Below is a small trained network, with its code and all its weights. Each question gives an input and a target symbol and asks what happens when units are switched off, that is, made to give their printed mean instead of their output.

import numpy as np


def w(rows, s, z=0):
    codes = np.array(rows[::2]) - 128.0
    scale = np.full(codes.shape[1], s)
    scale[-1] = z or s
    return codes * scale


def f(y):
    return np.maximum(y, 0)


def softmax(a):
    e = np.exp(a - a.max(-1, keepdims=True))
    return e / e.sum(-1, keepdims=True)


def log_softmax(a):
    a = a - a.max(-1, keepdims=True)
    return a - np.log(np.exp(a).sum(-1, keepdims=True))


def net(x, mask):
    ids = ['Φαγζλπστψ'.index(c) for c in x.split()]
    T = len(ids)
    res = E[ids] + P[:T]
    u = 0
    for l in range(3):
        r = res
        for j in range(2):
            rows = slice(3 * j, 3 * j + 3)
            q, k, v = (r @ M[l][rows].T for M in (Q, K, V))
            z = softmax(np.where(np.tri(T) > 0, q @ k.T / 3**0.5, -1e9)) @ v
            o = O[l][rows]
            res = res + np.where(mask[u + j], z, o[:, -1]) @ o[:, :-1]
        u += 2
        y = f(res @ A[l][:, :-1].T + A[l][:, -1])
        res = res + np.where(mask[u : u + 4], y, B[l][:, -1]) @ B[l][:, :-1]
        u += 4
    return log_softmax(res[-1] @ U[:, :-1].T + U[:, -1])


Q, K, V, O, A, B = {}, {}, {}, {}, {}, {}
E = w([
[75,245,125,150,41,245],'Φ',
[64,154,49,193,143,89],'α',
[153,247,109,175,62,48],'γ',
[97,180,241,85,102,23],'ζ',
[26,51,47,170,36,82],'λ',
[56,115,112,190,116,87],'π',
[115,156,173,213,145,100],'σ',
[120,190,125,209,156,86],'τ',
[100,195,38,193,165,86],'ψ',
],0.014)
P = w([
[49,142,243,255,160,117],'0',
[115,81,207,199,129,128],'1',
[138,85,162,171,140,141],'2',
[145,96,130,149,157,158],'3',
[145,110,106,129,172,175],'4',
[141,125,76,104,191,186],'5',
[140,142,51,86,208,199],'6',
[131,159,27,61,230,210],'7',
[124,179,2,39,254,225],'8',
],0.0077)
Q[0] = w([
[118,197,83,230,192,64],'0.h0',
[40,47,118,144,147,117],'0.h0',
[120,231,168,85,123,13],'0.h0',
[129,117,186,76,84,200],'0.h1',
[62,99,201,196,254,118],'0.h1',
[228,186,215,61,120,139],'0.h1',
],0.0086)
K[0] = w([
[215,179,122,111,244,125],'0.h0',
[81,60,78,122,164,93],'0.h0',
[194,185,196,27,138,51],'0.h0',
[108,116,183,56,97,141],'0.h1',
[143,83,176,104,230,98],'0.h1',
[169,220,243,76,98,112],'0.h1',
],0.012)
V[0] = w([
[201,72,87,171,178,120],'0.h0',
[40,37,87,186,72,116],'0.h0',
[125,95,114,99,167,247],'0.h0',
[1,78,67,55,164,93],'0.h1',
[95,153,59,162,62,154],'0.h1',
[127,86,114,166,189,208],'0.h1',
],0.0079)
O[0] = w([
[83,242,181,192,128,108,85],'0.h0',
[171,255,130,82,206,101,178],'0.h0',
[159,138,206,59,62,104,2],'0.h0',
[174,128,184,198,107,100,144],'0.h1',
[162,73,221,138,106,180,212],'0.h1',
[104,35,113,115,188,92,93],'0.h1',
],0.0079,0.007)
A[0] = w([
[155,144,228,161,159,175,66],'0.n0',
[158,103,232,175,2,61,64],'0.n1',
[125,31,63,184,129,125,254],'0.n2',
[89,119,127,162,89,177,69],'0.n3',
],0.011,0.0089)
B[0] = w([
[135,147,132,139,85,150,140],'0.n0',
[206,124,203,248,143,177,130],'0.n1',
[155,185,196,110,105,114,250],'0.n2',
[79,120,87,117,134,146,138],'0.n3',
],0.014,0.012)
Q[1] = w([
[114,72,108,76,86,90],'1.h0',
[71,80,145,161,157,68],'1.h0',
[84,161,107,83,210,116],'1.h0',
[86,205,144,80,185,178],'1.h1',
[195,222,133,235,67,180],'1.h1',
[119,2,140,146,145,132],'1.h1',
],0.0092)
K[1] = w([
[139,180,125,178,103,67],'1.h0',
[117,177,119,217,159,66],'1.h0',
[147,73,86,73,68,50],'1.h0',
[174,51,97,143,80,144],'1.h1',
[185,7,115,127,212,107],'1.h1',
[79,203,160,110,173,108],'1.h1',
],0.012)
V[1] = w([
[87,106,173,113,162,58],'1.h0',
[210,67,106,80,112,150],'1.h0',
[212,114,174,8,73,184],'1.h0',
[116,153,117,99,175,222],'1.h1',
[56,125,69,224,52,86],'1.h1',
[122,124,146,127,114,183],'1.h1',
],0.011)
O[1] = w([
[165,137,177,86,184,107,78],'1.h0',
[42,68,110,103,194,85,3],'1.h0',
[142,89,7,166,62,38,118],'1.h0',
[17,107,137,156,116,39,127],'1.h1',
[159,180,219,72,130,254,142],'1.h1',
[144,230,230,116,95,147,134],'1.h1',
],0.0088,0.011)
A[1] = w([
[111,23,146,30,249,127,3],'1.n0',
[108,121,94,159,93,163,121],'1.n1',
[152,138,132,171,115,94,77],'1.n2',
[98,99,75,101,151,123,83],'1.n3',
],0.018,0.012)
B[1] = w([
[47,114,156,4,92,217,128],'1.n0',
[105,158,115,122,182,49,247],'1.n1',
[136,122,144,135,111,209,255],'1.n2',
[185,116,115,116,64,140,138],'1.n3',
],0.018,0.0094)
Q[2] = w([
[123,55,31,118,189,190],'2.h0',
[115,95,126,66,254,150],'2.h0',
[46,208,82,83,118,111],'2.h0',
[145,191,106,150,141,105],'2.h1',
[149,209,111,154,141,118],'2.h1',
[91,38,141,192,96,69],'2.h1',
],0.011)
K[2] = w([
[117,194,87,201,122,106],'2.h0',
[134,246,156,143,159,139],'2.h0',
[93,77,106,10,163,149],'2.h0',
[85,78,120,169,150,109],'2.h1',
[84,113,18,188,180,105],'2.h1',
[244,125,175,186,65,136],'2.h1',
],0.011)
V[2] = w([
[122,74,181,11,26,98],'2.h0',
[202,224,161,192,7,120],'2.h0',
[22,184,130,168,216,161],'2.h0',
[2,122,112,48,208,219],'2.h1',
[57,171,144,26,226,111],'2.h1',
[98,134,132,147,250,85],'2.h1',
],0.0055)
O[2] = w([
[4,174,187,170,140,146,95],'2.h0',
[117,150,73,62,203,120,254],'2.h0',
[175,62,109,148,89,72,153],'2.h0',
[38,112,2,161,103,184,92],'2.h1',
[129,65,7,120,61,193,150],'2.h1',
[42,97,63,164,160,173,136],'2.h1',
],0.0074,0.022)
A[2] = w([
[4,82,67,216,158,14,16],'2.n0',
[167,168,215,90,11,220,2],'2.n1',
[2,6,178,174,52,125,41],'2.n2',
[103,169,42,138,252,15,123],'2.n3',
],0.0079,0.008)
B[2] = w([
[147,119,144,63,84,88,235],'2.n0',
[112,8,148,171,127,90,253],'2.n1',
[102,101,150,52,96,158,145],'2.n2',
[91,113,153,171,151,202,226],'2.n3',
],0.012,0.017)
U = w([
[120,135,128,147,112,139,48],'Φ',
[111,97,190,184,95,186,174],'α',
[112,98,64,165,172,72,208],'γ',
[147,149,115,116,99,136,31],'ζ',
[80,166,123,121,141,191,192],'λ',
[137,209,104,107,130,124,172],'π',
[159,166,84,105,173,7,228],'σ',
[114,109,121,101,146,123,2],'τ',
[128,139,132,141,95,157,20],'ψ',
],0.011,0.0079)

Each question gives the input, a string of symbols that net reads in full, and the target symbol t.
The units are the heads (3 rows each of Q, K, V and O) and the neurons (one row each of A and B). Each row of codes is followed by its name. A weight is (code - 128) times the scale printed after its matrix; where a second scale follows, it is the last column's (O, A, B and U).
mask holds one flag per unit, layer by layer, with each layer's heads first. A switched-off unit (its flag False) gives its mean, the last column of its rows in O or B, instead of its output. The means were averaged over made-up inputs and are rounded, as every weight is.
A unit's drop is (log p(t) with every unit on - log p(t) with that unit switched off) / (log p(t) with every unit on - log p(t) with every unit switched off).
The circuit of an input: a set's keep is (log p(t) with only the set's units on - log p(t) with every unit switched off) / (log p(t) with every unit on - log p(t) with every unit switched off). Starting from the 12 units with the biggest drops (on a tie, the unit counted first), units are removed one at a time, each time the one whose removal leaves the highest keep (on an exact tie, the one counted first), for as long as the keep stays at least 0.8.
units of the circuit, in order: the units of the circuit, biggest drop first
most important unit: the unit with the biggest drop
top k neurons: the k neurons with the biggest drops, biggest first
top k neurons in layer l: the k neurons of layer l with the biggest drops, biggest first
which heads matter: for each layer, one digit per head in row order, 1 if its drop is at least 0.15 and else 0, layers parted by /
input λ α γ Φ τ, target γ: units of the circuit, in order -> (1.n1; 1.h0; 0.n2; 2.h1)
input γ γ τ α γ γ ζ, target α: most important unit -> 0.h0
input τ λ ζ ψ, target α: top 2 neurons -> (1.n1; 0.n2)
input α λ λ λ τ λ, target λ: which heads matter -> 10 / 10 / 10
input Φ α τ λ σ α, target γ: which heads matter -> 11 / 11 / 11
input ζ ψ γ γ Φ τ ζ α, target λ: top 2 neurons in layer 1 -> (1.n1; 1.n2)
input σ σ ζ ζ, target σ: top 2 neurons in layer 2 -> (2.n3; 2.n2)
input α σ α λ Φ σ π π, target γ: top 2 neurons in layer 1 -> (1.n1; 1.n2)
input Φ α σ π ψ ζ π, target λ: top 3 neurons -> (1.n1; 2.n1; 0.n2)
input ζ ψ λ γ γ π ψ λ τ, target α: which heads matter -> 11 / 00 / 01
input ψ ζ γ ψ τ π γ γ γ, target λ: which heads matter -> 01 / 10 / 10
input τ τ ψ λ λ λ π Φ, target γ: top 2 neurons -> (2.n3; 1.n1)
input ψ ψ τ Φ λ ζ α γ ζ, target λ: units of the circuit, in order -> (1.n1; 2.h1; 2.n1; 0.n2)
input τ γ Φ ζ τ Φ π π α, target α: top 2 neurons in layer 1 -> (1.n3; 1.n1)
input γ σ σ, target σ: units of the circuit, in order -> (2.n3)
input λ λ λ α γ, target α: top 3 neurons -> (1.n1; 2.n1; 0.n2)
input γ α τ λ π λ σ Φ γ, target γ: top 2 neurons -> (1.n1; 2.n3)
input γ λ λ λ γ γ, target π: top 4 neurons -> (2.n1; 0.n2; 1.n1; 0.n3)
input γ γ λ τ Φ τ ζ σ ψ, target λ: which heads matter -> 00 / 00 / 10
input α ζ γ α, target σ: units of the circuit, in order -> (0.h0; 1.h0)
input σ α λ λ γ λ, target π: most important unit -> 0.h0
input ζ π α ζ α τ Φ ψ, target λ: which heads matter -> 01 / 01 / 10
input ψ γ ζ λ ζ λ γ λ τ, target α: which heads matter -> 11 / 00 / 00
input γ γ π λ ψ λ γ α, target α: top 3 neurons -> (1.n1; 0.n2; 2.n0)
input ζ σ γ ζ, target σ: top 2 neurons -> (2.n3; 1.n2)
input α λ γ, target α: top 4 neurons -> (1.n1; 2.n1; 0.n2; 2.n0)
input γ α λ Φ λ ζ λ γ π, target γ: top neuron in layer 0 -> (0.n2)
input σ α ζ ζ γ γ τ π λ, target α: top 3 neurons -> (1.n1; 1.n2; 2.n1)
